Here is a tiny trained network, its code and every weight. The questions are about switching its units off for an input and a target symbol, where a switched-off unit gives its printed mean instead of its output.

import numpy as np


def w(rows, s, z=0):
    codes = np.array(rows[::2]) - 128.0
    scale = np.full(codes.shape[1], s)
    scale[-1] = z or s
    return codes * scale


def f(y):
    return y / 2 * (1 + np.tanh(0.7978845608 * (y + 0.044715 * y**3)))


def softmax(a):
    e = np.exp(a - a.max(-1, keepdims=True))
    return e / e.sum(-1, keepdims=True)


def log_softmax(a):
    a = a - a.max(-1, keepdims=True)
    return a - np.log(np.exp(a).sum(-1, keepdims=True))


def net(x, mask):
    ids = ['ΘΩβζημστ'.index(c) for c in x.split()]
    T = len(ids)
    res = E[ids] + P[:T]
    u = 0
    for l in range(2):
        r = res
        for j in range(3):
            rows = slice(2 * j, 2 * j + 2)
            q, k, v = (r @ M[l][rows].T for M in (Q, K, V))
            z = softmax(np.where(np.tri(T) > 0, q @ k.T / 2**0.5, -1e9)) @ v
            o = O[l][rows]
            res = res + np.where(mask[u + j], z, o[:, -1]) @ o[:, :-1]
        u += 3
        y = f(res @ A[l][:, :-1].T + A[l][:, -1])
        res = res + np.where(mask[u : u + 12], y, B[l][:, -1]) @ B[l][:, :-1]
        u += 12
    return log_softmax(res[-1] @ U[:, :-1].T + U[:, -1])


Q, K, V, O, A, B = {}, {}, {}, {}, {}, {}
E = w([
[195,183,151,147,126],'Θ',
[164,156,103,116,99],'Ω',
[6,166,167,10,171],'β',
[169,137,84,177,10],'ζ',
[68,121,174,209,52],'η',
[148,200,162,76,101],'μ',
[254,142,65,25,114],'σ',
[120,161,145,128,136],'τ',
],0.0055)
P = w([
[78,41,87,149,253],'0',
[101,181,131,39,114],'1',
[111,190,142,47,103],'2',
[95,183,144,31,108],'3',
[98,185,156,11,75],'4',
[100,225,162,14,77],'5',
[108,182,163,41,108],'6',
],0.0025)
Q[0] = w([
[180,118,7,83,214],'L0H0',
[125,47,84,198,138],'L0H0',
[70,197,152,44,72],'L0H1',
[132,33,65,118,254],'L0H1',
[235,216,181,5,242],'L0H2',
[243,253,113,204,47],'L0H2',
],0.027)
K[0] = w([
[62,158,160,143,117],'L0H0',
[127,167,113,80,83],'L0H0',
[99,131,152,207,174],'L0H1',
[120,126,146,70,106],'L0H1',
[133,64,55,122,234],'L0H2',
[87,102,125,255,138],'L0H2',
],0.048)
V[0] = w([
[114,168,134,190,121],'L0H0',
[147,93,139,53,122],'L0H0',
[135,121,129,137,143],'L0H1',
[151,106,136,134,177],'L0H1',
[238,254,142,241,165],'L0H2',
[190,162,149,171,145],'L0H2',
],0.0064)
O[0] = w([
[178,167,102,155,159,115],'L0H0',
[99,91,166,99,97,138],'L0H0',
[141,134,125,140,129,127],'L0H1',
[149,138,125,165,129,110],'L0H1',
[202,50,253,114,166,2],'L0H2',
[161,85,200,119,143,58],'L0H2',
],0.0048,0.00094)
A[0] = w([
[220,75,81,173,129,100],'L0N0',
[132,189,153,203,165,118],'L0N1',
[132,150,114,178,161,104],'L0N2',
[197,101,123,207,38,82],'L0N3',
[83,82,153,33,187,46],'L0N4',
[56,105,216,199,73,76],'L0N5',
[190,40,248,144,173,101],'L0N6',
[132,188,132,166,140,102],'L0N7',
[120,120,101,123,157,81],'L0N8',
[137,38,111,184,190,110],'L0N9',
[142,117,154,131,128,109],'L0N10',
[156,131,143,116,90,2],'L0N11',
],0.012,0.0055)
B[0] = w([
[156,192,110,170,86,80],'L0N0',
[93,82,83,91,122,106],'L0N1',
[113,98,124,120,106,49],'L0N2',
[89,237,175,225,79,134],'L0N3',
[121,211,122,205,84,92],'L0N4',
[111,156,95,86,2,104],'L0N5',
[74,192,60,105,160,64],'L0N6',
[129,71,96,103,130,115],'L0N7',
[139,147,146,147,109,33],'L0N8',
[127,75,46,189,129,27],'L0N9',
[129,126,124,113,159,72],'L0N10',
[120,79,166,108,184,1],'L0N11',
],0.017,0.0012)
Q[1] = w([
[17,113,24,172,100],'L1H0',
[128,138,225,211,62],'L1H0',
[45,150,150,209,89],'L1H1',
[118,61,126,164,213],'L1H1',
[253,122,82,54,59],'L1H2',
[51,140,141,220,31],'L1H2',
],0.038)
K[1] = w([
[12,130,139,32,40],'L1H0',
[251,205,100,67,54],'L1H0',
[56,143,89,174,9],'L1H1',
[103,139,100,195,202],'L1H1',
[150,30,144,201,98],'L1H2',
[92,195,254,27,48],'L1H2',
],0.036)
V[1] = w([
[29,170,102,152,184],'L1H0',
[164,186,32,33,139],'L1H0',
[163,155,115,158,153],'L1H1',
[135,181,161,195,227],'L1H1',
[252,210,45,102,79],'L1H2',
[57,99,64,175,80],'L1H2',
],0.016)
O[1] = w([
[1,64,154,115,156,134],'L1H0',
[93,198,237,134,134,210],'L1H0',
[126,155,194,82,122,88],'L1H1',
[185,215,196,30,82,1],'L1H1',
[112,129,28,67,56,246],'L1H2',
[114,206,103,96,206,213],'L1H2',
],0.01,0.0054)
A[1] = w([
[184,116,151,107,248,39],'L1N0',
[205,21,215,158,212,47],'L1N1',
[198,55,111,47,177,101],'L1N2',
[193,4,223,160,61,1],'L1N3',
[165,156,160,106,125,88],'L1N4',
[93,99,136,125,141,23],'L1N5',
[189,107,129,123,84,19],'L1N6',
[130,162,164,187,59,34],'L1N7',
[182,88,111,73,98,171],'L1N8',
[125,45,96,49,134,118],'L1N9',
[209,40,195,130,165,204],'L1N10',
[143,72,91,110,130,17],'L1N11',
],0.013,0.0092)
B[1] = w([
[144,143,65,81,173,179],'L1N0',
[202,186,55,88,207,183],'L1N1',
[100,178,170,180,156,188],'L1N2',
[47,116,30,5,121,138],'L1N3',
[94,96,109,153,137,171],'L1N4',
[164,133,114,123,117,142],'L1N5',
[69,142,115,105,146,149],'L1N6',
[170,155,127,154,159,162],'L1N7',
[186,112,127,104,87,254],'L1N8',
[132,140,107,169,148,213],'L1N9',
[137,11,249,187,113,201],'L1N10',
[100,141,170,106,161,159],'L1N11',
],0.027,0.0063)
U = w([
[40,191,253,41,89,247],'Θ',
[140,70,213,167,44,105],'Ω',
[50,50,55,200,91,210],'β',
[182,239,182,190,100,112],'ζ',
[137,173,104,46,156,4],'η',
[112,47,140,53,102,54],'μ',
[204,135,121,66,14,175],'σ',
[181,106,181,113,165,35],'τ',
],0.0026,0.0037)

Each question gives the input, a string of symbols that net reads in full, and the target symbol t.
The units are the heads (2 rows each of Q, K, V and O) and the neurons (one row each of A and B). Each row of codes is followed by its name. A weight is (code - 128) times the scale printed after its matrix; where a second scale follows, it is the last column's (O, A, B and U).
mask holds one flag per unit, layer by layer, with each layer's heads first. A switched-off unit (its flag False) gives its mean, the last column of its rows in O or B, instead of its output. The means were averaged over made-up inputs and are rounded, as every weight is.
A unit's drop is (log p(t) with every unit on - log p(t) with that unit switched off) / (log p(t) with every unit on - log p(t) with every unit switched off).
The circuit of an input: a set's keep is (log p(t) with only the set's units on - log p(t) with every unit switched off) / (log p(t) with every unit on - log p(t) with every unit switched off). Starting from the 12 units with the biggest drops (on a tie, the unit counted first), units are removed one at a time, each time the one whose removal leaves the highest keep (on an exact tie, the one counted first), for as long as the keep stays at least 0.8.
circuit, biggest first: the units of the circuit, biggest drop first
top k neurons: the k neurons with the biggest drops, biggest first
top k neurons in layer l: the k neurons of layer l with the biggest drops, biggest first
heads that matter: for each layer, one digit per head in row order, 1 if its drop is at least 0.15 and else 0, layers parted by /
input η β Θ η ζ Ω, target η: heads that matter => 000 / 001
input τ β μ Θ, target τ: top 2 neurons => (L1N10; L1N1)
input β Θ σ ζ Θ η μ, target β: heads that matter => 001 / 100
input Ω σ Ω η Θ η Θ, target Ω: circuit, biggest first => (L1H2; L1N10; L0N5; L0N4)
input Θ β τ η η Θ, target Θ: circuit, biggest first => (L0N6; L0H2; L1H0; L1H1)
input τ Ω Ω τ Θ β μ, target τ: top neuron => (L1N10)
input μ μ β σ Ω Θ σ, target μ: top 2 neurons => (L1N3; L1N10)
input Θ Θ τ, target Θ: circuit, biggest first => (L0N6; L0H2; L1H0; L1H1)
input τ ζ μ Θ τ, target τ: heads that matter => 000 / 001
input η Θ β ζ τ η η, target β: circuit, biggest first => (L1H1; L0N5)
input β μ η η, target β: circuit, biggest first => (L0N5; L1H1)
input σ τ β μ ζ, target ζ: circuit, biggest first => (L0N3; L1N7; L1H0; L0N0)
input ζ ζ σ Θ ζ ζ, target ζ: circuit, biggest first => (L1N7; L1H0; L0N3)
input η Θ σ β Θ β, target ζ: circuit, biggest first => (L1H0; L0N4; L1N7)
input ζ η σ η Θ, target ζ: heads that matter => 000 / 101
input η Ω η ζ τ μ, target η: top 4 neurons => (L0N9; L1N0; L0N5; L1N10)
input ζ σ Ω τ β, target ζ: circuit, biggest first => (L1N7; L1H0; L0N4)
input ζ ζ Θ β Θ ζ τ, target ζ: top 3 neurons in layer 0 => (L0N3; L0N9; L0N0)
input Ω μ Θ η η Θ β, target β: top 2 neurons => (L0N5; L0N4)
input σ β Θ, target σ: top 2 neurons => (L1N8; L0N0)
input η ζ σ τ σ, target η: top neuron => (L1N0)
input Ω ζ σ β β Ω, target Ω: top 3 neurons => (L1N10; L0N5; L0N9)
input Ω σ ζ β Θ Θ Ω, target Ω: top 4 neurons => (L1N10; L0N5; L0N9; L0N0)
input μ η Θ σ, target μ: top 2 neurons => (L1N3; L0N5)
input Ω ζ Θ Θ μ, target Ω: top 2 neurons => (L1N10; L0N5)
input τ Θ Θ Θ σ, target τ: top 3 neurons in layer 0 => (L0N9; L0N5; L0N3)
input Ω ζ ζ σ η σ, target Ω: top 2 neurons => (L1N10; L0N5)
input Ω Ω β β ζ, target σ: top 2 neurons => (L1N8; L0N3)
